Here is a tiny trained network, its code and every weight. The questions are about switching its units off for an input and a target symbol, where a switched-off unit gives its printed mean instead of its output.

import numpy as np


def w(rows, s, z=0):
    codes = np.array(rows[::2]) - 128.0
    scale = np.full(codes.shape[1], s)
    scale[-1] = z or s
    return codes * scale


def f(y):
    return y / 2 * (1 + np.tanh(0.7978845608 * (y + 0.044715 * y**3)))


def softmax(a):
    e = np.exp(a - a.max(-1, keepdims=True))
    return e / e.sum(-1, keepdims=True)


def log_softmax(a):
    a = a - a.max(-1, keepdims=True)
    return a - np.log(np.exp(a).sum(-1, keepdims=True))


def net(x, mask):
    ids = ['ΓΛΣΨαβδεζημπτ'.index(c) for c in x.split()]
    T = len(ids)
    res = E[ids] + P[:T]
    r = res
    for j in range(2):
        rows = slice(2 * j, 2 * j + 2)
        q, k, v = (r @ M[0][rows].T for M in (Q, K, V))
        z = softmax(np.where(np.tri(T) > 0, q @ k.T / 2**0.5, -1e9)) @ v
        o = O[0][rows]
        res = res + np.where(mask[j], z, o[:, -1]) @ o[:, :-1]
    y = f(res @ A[0][:, :-1].T + A[0][:, -1])
    res = res + np.where(mask[2:14], y, B[0][:, -1]) @ B[0][:, :-1]
    return log_softmax(res[-1] @ U[:, :-1].T + U[:, -1])


Q, K, V, O, A, B = {}, {}, {}, {}, {}, {}
E = w([
[216,63,112],'Γ',
[183,171,122],'Λ',
[148,179,131],'Σ',
[190,187,170],'Ψ',
[144,149,112],'α',
[116,87,65],'β',
[185,162,159],'δ',
[171,71,99],'ε',
[251,50,148],'ζ',
[186,201,152],'η',
[125,30,155],'μ',
[160,113,60],'π',
[98,91,54],'τ',
],0.023)
P = w([
[43,88,136],'0',
[72,107,129],'1',
[104,142,121],'2',
[133,172,115],'3',
[152,196,113],'4',
[164,201,105],'5',
[177,223,111],'6',
[191,231,105],'7',
[199,235,98],'8',
[195,244,97],'9',
[207,255,96],'10',
[212,253,88],'11',
],0.0056)
Q[0] = w([
[170,114,197],'h0',
[223,203,67],'h0',
[141,254,143],'h1',
[99,138,62],'h1',
],0.012)
K[0] = w([
[43,94,141],'h0',
[207,76,151],'h0',
[128,245,108],'h1',
[153,70,104],'h1',
],0.011)
V[0] = w([
[179,121,144],'h0',
[125,9,122],'h0',
[175,123,179],'h1',
[139,47,108],'h1',
],0.012)
O[0] = w([
[217,190,53,229],'h0',
[185,126,89,254],'h0',
[254,127,124,149],'h1',
[115,164,117,173],'h1',
],0.0094,0.0076)
A[0] = w([
[171,131,110,187],'n0',
[141,116,151,255],'n1',
[180,229,182,135],'n2',
[180,108,150,248],'n3',
[150,153,123,163],'n4',
[132,199,85,62],'n5',
[193,45,250,92],'n6',
[117,113,100,251],'n7',
[138,96,197,134],'n8',
[179,120,123,169],'n9',
[153,118,76,159],'n10',
[109,186,192,169],'n11',
],0.015,0.0059)
B[0] = w([
[133,114,100,250],'n0',
[78,130,60,150],'n1',
[101,111,162,222],'n2',
[85,161,97,221],'n3',
[117,100,118,195],'n4',
[169,111,137,207],'n5',
[158,101,147,150],'n6',
[64,125,142,172],'n7',
[184,28,239,127],'n8',
[116,118,127,237],'n9',
[121,78,129,247],'n10',
[220,255,200,131],'n11',
],0.012,0.019)
U = w([
[122,216,132,209],'Γ',
[180,174,90,156],'Λ',
[104,44,168,142],'Σ',
[92,179,111,111],'Ψ',
[150,99,182,125],'α',
[168,170,61,136],'β',
[3,124,127,36],'δ',
[74,160,70,61],'ε',
[216,168,143,93],'ζ',
[73,84,123,246],'η',
[26,81,161,73],'μ',
[207,80,213,104],'π',
[204,65,128,35],'τ',
],0.012)

Each question gives the input, a string of symbols that net reads in full, and the target symbol t.
The units are the heads (2 rows each of Q, K, V and O) and the neurons (one row each of A and B). Each row of codes is followed by its name. A weight is (code - 128) times the scale printed after its matrix; where a second scale follows, it is the last column's (O, A, B and U).
mask holds one flag per unit, heads first, then neurons. A switched-off unit (its flag False) gives its mean, the last column of its rows in O or B, instead of its output. The means were averaged over made-up inputs and are rounded, as every weight is.
A unit's drop is (log p(t) with every unit on - log p(t) with that unit switched off) / (log p(t) with every unit on - log p(t) with every unit switched off).
The circuit of an input: a set's keep is (log p(t) with only the set's units on - log p(t) with every unit switched off) / (log p(t) with every unit on - log p(t) with every unit switched off). Starting from the 12 units with the biggest drops (on a tie, the unit counted first), units are removed one at a time, each time the one whose removal leaves the highest keep (on an exact tie, the one counted first), for as long as the keep stays at least 0.8.
units of the circuit, in order: the units of the circuit, biggest drop first
unit that matters most: the unit with the biggest drop
top k neurons: the k neurons with the biggest drops, biggest first
which heads matter: for each layer, one digit per head in row order, 1 if its drop is at least 0.15 and else 0, layers parted by /
drop of u: that unit's drop, to one decimal
input π Σ Λ ζ α Σ Σ π α, target τ: which heads matter	10
input Ψ ε ζ π ε Γ, target β: units of the circuit, in order	n3, h0
input β β π Σ ζ Σ π ε π Σ β, target β: which heads matter	10
input π Σ ε ζ π π π β Σ ε ζ Λ, target τ: units of the circuit, in order	h0, n5, n2, n10
input ε π ζ π π π ε β π π, target τ: units of the circuit, in order	n5, h0, n10
input π τ Γ π τ ζ ε Σ π π τ, target β: which heads matter	10
input π τ τ, target δ: units of the circuit, in order	h1, h0
input ζ π η Γ τ, target β: units of the circuit, in order	h1
input Σ ζ Ψ Σ Σ ε η ε τ η π Ψ, target τ: top 2 neurons	n2, n5
input ε α π ε τ π μ Γ, target β: units of the circuit, in order	n3, n2
input Ψ π Ψ, target π: top 2 neurons	n8, n6
input τ τ τ Σ ε Σ δ Σ ζ, target η: units of the circuit, in order	n3, n5
input Λ π α ζ Ψ π π Σ, target τ: top 2 neurons	n5, n2
input ε Ψ ε ε π η, target η: units of the circuit, in order	n2
input τ Ψ π π Σ Σ Σ, target Γ: top 2 neurons	n11, n10
input π Σ Λ Ψ, target π: top 3 neurons	n8, n6, n2
input π Ψ π ε ε π π ε Λ, target η: top 2 neurons	n2, n11
input β τ π τ Ψ π ζ Σ Σ ζ Σ α, target τ: top 3 neurons	n5, n10, n2
input α Σ Λ π Σ π ζ Σ α τ, target τ: top 2 neurons	n5, n10
input π π Σ Ψ τ, target δ: unit that matters most	h0
input ε η π ζ π ε η ε, target β: drop of n10	-0.4
input η ζ ε π ζ Σ ε π δ Σ π Σ, target τ: drop of h0	0.7
input π Ψ τ ε τ π β Σ ζ, target η: drop of n3	0.7
input α ε Ψ π Σ π Ψ Λ, target η: drop of n6	0.0
